Here is a tiny trained network, its code and every weight. The questions are about switching its units off for an input and a target symbol, where a switched-off unit gives its printed mean instead of its output.

import numpy as np


def w(rows, s, z=0):
    codes = np.array(rows[::2]) - 128.0
    scale = np.full(codes.shape[1], s)
    scale[-1] = z or s
    return codes * scale


def f(y):
    return y / 2 * (1 + np.tanh(0.7978845608 * (y + 0.044715 * y**3)))


def softmax(a):
    e = np.exp(a - a.max(-1, keepdims=True))
    return e / e.sum(-1, keepdims=True)


def log_softmax(a):
    a = a - a.max(-1, keepdims=True)
    return a - np.log(np.exp(a).sum(-1, keepdims=True))


def net(x, mask):
    ids = ['ΓΘΦΨαβεηλμξπστ'.index(c) for c in x.split()]
    T = len(ids)
    res = E[ids] + P[:T]
    u = 0
    for l in range(3):
        q, k, v = (res @ M[l].T for M in (Q, K, V))
        z = softmax(np.where(np.tri(T) > 0, q @ k.T / 3**0.5, -1e9)) @ v
        res = res + np.where(mask[u], z, O[l][:, -1]) @ O[l][:, :-1]
        u += 1
        y = f(res @ A[l][:, :-1].T + A[l][:, -1])
        res = res + np.where(mask[u : u + 8], y, B[l][:, -1]) @ B[l][:, :-1]
        u += 8
    return log_softmax(res[-1] @ U[:, :-1].T + U[:, -1])


Q, K, V, O, A, B = {}, {}, {}, {}, {}, {}
E = w([
[101,160,151],'Γ',
[93,155,162],'Θ',
[105,157,142],'Φ',
[109,156,140],'Ψ',
[111,158,135],'α',
[197,48,109],'β',
[115,136,130],'ε',
[181,100,169],'η',
[208,102,179],'λ',
[106,74,170],'μ',
[85,137,85],'ξ',
[85,42,158],'π',
[53,32,4],'σ',
[120,32,244],'τ',
],0.014)
P = w([
[153,131,87],'0',
[170,115,95],'1',
[152,98,125],'2',
[132,90,142],'3',
[121,72,150],'4',
[109,66,158],'5',
[95,60,160],'6',
[88,47,160],'7',
[81,31,164],'8',
[77,3,153],'9',
[70,21,160],'10',
[57,47,175],'11',
],0.0045)
Q[0] = w([
[2,165,164],'L0H0',
[175,175,175],'L0H0',
[12,235,69],'L0H0',
],0.015)
K[0] = w([
[130,110,200],'L0H0',
[202,72,80],'L0H0',
[253,201,252],'L0H0',
],0.014)
V[0] = w([
[129,252,45],'L0H0',
[201,196,214],'L0H0',
[153,161,122],'L0H0',
],0.0034)
O[0] = w([
[53,100,3,8],'L0H0',
[200,38,79,29],'L0H0',
[128,113,83,86],'L0H0',
],0.0043,0.0017)
A[0] = w([
[220,108,100,4],'L0N0',
[122,254,120,68],'L0N1',
[183,181,185,63],'L0N2',
[65,174,132,65],'L0N3',
[18,189,159,39],'L0N4',
[153,190,148,126],'L0N5',
[162,189,144,174],'L0N6',
[145,179,130,41],'L0N7',
],0.0089,0.0028)
B[0] = w([
[102,189,179,71],'L0N0',
[118,81,254,63],'L0N1',
[77,69,114,95],'L0N2',
[159,148,68,87],'L0N3',
[218,185,15,159],'L0N4',
[94,72,212,83],'L0N5',
[67,78,216,122],'L0N6',
[134,33,160,12],'L0N7',
],0.0097,0.0011)
Q[1] = w([
[3,175,161],'L1H0',
[119,131,97],'L1H0',
[20,166,157],'L1H0',
],0.018)
K[1] = w([
[172,4,78],'L1H0',
[144,160,51],'L1H0',
[154,32,93],'L1H0',
],0.011)
V[1] = w([
[100,254,143],'L1H0',
[85,73,56],'L1H0',
[104,124,164],'L1H0',
],0.0082)
O[1] = w([
[18,254,216,6],'L1H0',
[214,50,165,198],'L1H0',
[132,149,97,139],'L1H0',
],0.0084,0.0027)
A[1] = w([
[171,143,150,119],'L1N0',
[170,213,84,68],'L1N1',
[9,158,48,66],'L1N2',
[79,144,138,139],'L1N3',
[125,149,113,144],'L1N4',
[181,126,116,76],'L1N5',
[89,216,127,1],'L1N6',
[153,115,238,102],'L1N7',
],0.012,0.006)
B[1] = w([
[131,91,122,138],'L1N0',
[68,96,176,66],'L1N1',
[106,202,95,112],'L1N2',
[152,109,158,98],'L1N3',
[151,97,118,112],'L1N4',
[87,156,160,137],'L1N5',
[5,247,186,89],'L1N6',
[145,142,56,251],'L1N7',
],0.02,0.0017)
Q[2] = w([
[156,97,199],'L2H0',
[99,92,62],'L2H0',
[1,174,104],'L2H0',
],0.017)
K[2] = w([
[169,109,34],'L2H0',
[154,55,181],'L2H0',
[255,215,208],'L2H0',
],0.0098)
V[2] = w([
[65,83,126],'L2H0',
[92,63,251],'L2H0',
[203,173,157],'L2H0',
],0.016)
O[2] = w([
[42,91,139,195],'L2H0',
[106,88,249,2],'L2H0',
[233,164,138,14],'L2H0',
],0.013,0.0058)
A[2] = w([
[156,164,152,82],'L2N0',
[101,212,128,139],'L2N1',
[121,147,252,145],'L2N2',
[208,100,203,35],'L2N3',
[136,193,128,193],'L2N4',
[124,151,128,140],'L2N5',
[199,119,167,193],'L2N6',
[142,135,170,254],'L2N7',
],0.019,0.0078)
B[2] = w([
[127,128,66,132],'L2N0',
[126,97,143,147],'L2N1',
[198,114,99,141],'L2N2',
[122,31,69,149],'L2N3',
[254,199,142,205],'L2N4',
[46,154,164,120],'L2N5',
[33,180,103,255],'L2N6',
[147,119,254,175],'L2N7',
],0.038,0.0048)
U = w([
[202,58,1,164],'Γ',
[40,181,67,122],'Θ',
[172,145,155,83],'Φ',
[113,215,187,115],'Ψ',
[139,186,176,114],'α',
[42,185,200,171],'β',
[108,249,84,93],'ε',
[193,182,64,143],'η',
[123,198,176,107],'λ',
[62,242,174,159],'μ',
[56,44,132,4],'ξ',
[181,136,153,89],'π',
[79,248,103,89],'σ',
[126,71,236,204],'τ',
],0.0058,0.012)

Each question gives the input, a string of symbols that net reads in full, and the target symbol t.
The units are the heads (3 rows each of Q, K, V and O) and the neurons (one row each of A and B). Each row of codes is followed by its name. A weight is (code - 128) times the scale printed after its matrix; where a second scale follows, it is the last column's (O, A, B and U).
mask holds one flag per unit, layer by layer, with each layer's heads first. A switched-off unit (its flag False) gives its mean, the last column of its rows in O or B, instead of its output. The means were averaged over made-up inputs and are rounded, as every weight is.
A unit's drop is (log p(t) with every unit on - log p(t) with that unit switched off) / (log p(t) with every unit on - log p(t) with every unit switched off).
The circuit of an input: a set's keep is (log p(t) with only the set's units on - log p(t) with every unit switched off) / (log p(t) with every unit on - log p(t) with every unit switched off). Starting from the 12 units with the biggest drops (on a tie, the unit counted first), units are removed one at a time, each time the one whose removal leaves the highest keep (on an exact tie, the one counted first), for as long as the keep stays at least 0.8.
units of the circuit, in order: the units of the circuit, biggest drop first
top k neurons: the k neurons with the biggest drops, biggest first
k most important neurons of layer l: the k neurons of layer l with the biggest drops, biggest first
input Ψ β β α π η β σ ε, target Γ: units of the circuit, in order => [L2N6]
input ξ ξ α Θ β τ Φ η, target Γ: units of the circuit, in order => [L1N7 L2N6]
input α ε α π β τ ε, target Γ: top 2 neurons => [L2N6 L1N7]
input β Θ Θ σ Θ Φ ε Ψ μ, target Γ: units of the circuit, in order => [L2N6 L2N7]
input ε η β Φ λ, target ε: units of the circuit, in order => [L2H0 L2N6 L2N4]
input λ σ Φ Φ Ψ Φ β ξ, target Γ: top 2 neurons => [L2N6 L0N0]
input ε β Φ Θ η ε μ σ Γ Ψ α ε, target Θ: units of the circuit, in order => [L2H0 L1H0]
input Ψ σ ξ π, target Γ: units of the circuit, in order => [L2N6 L2N7]
input α μ Γ, target β: top 4 neurons => [L2N6 L2N7 L1N7 L1N2]
input Ψ λ π, target τ: top 3 neurons => [L2N7 L1N2 L0N4]
input η μ μ Θ, target β: 3 most important neurons of layer 2 => [L2N6 L2N7 L2N4]
input σ τ β μ β μ α τ Γ, target Γ: units of the circuit, in order => [L1H0 L2N6]
input η Ψ Ψ μ β λ Φ π η, target τ: top 2 neurons => [L2N6 L1N2]
input Γ Ψ λ π λ, target τ: units of the circuit, in order => [L2H0]
input ξ σ π, target Γ: top 3 neurons => [L2N6 L0N6 L2N7]
input τ π α π ξ λ π π Φ, target τ: units of the circuit, in order => [L2H0 L2N6]
input Θ σ λ β μ ε α λ η, target Γ: top 3 neurons => [L2N6 L0N4 L0N6]
input α Γ λ ε β Γ Γ μ, target β: 3 most important neurons of layer 1 => [L1N7 L1N2 L1N3]
input τ η λ, target Γ: units of the circuit, in order => [L1H0 L2N6 L2N7]
input Θ λ β α σ η Γ η, target Θ: units of the circuit, in order => [L2H0]
input μ Γ τ σ τ σ Φ, target Γ: top 2 neurons => [L2N6 L0N6]
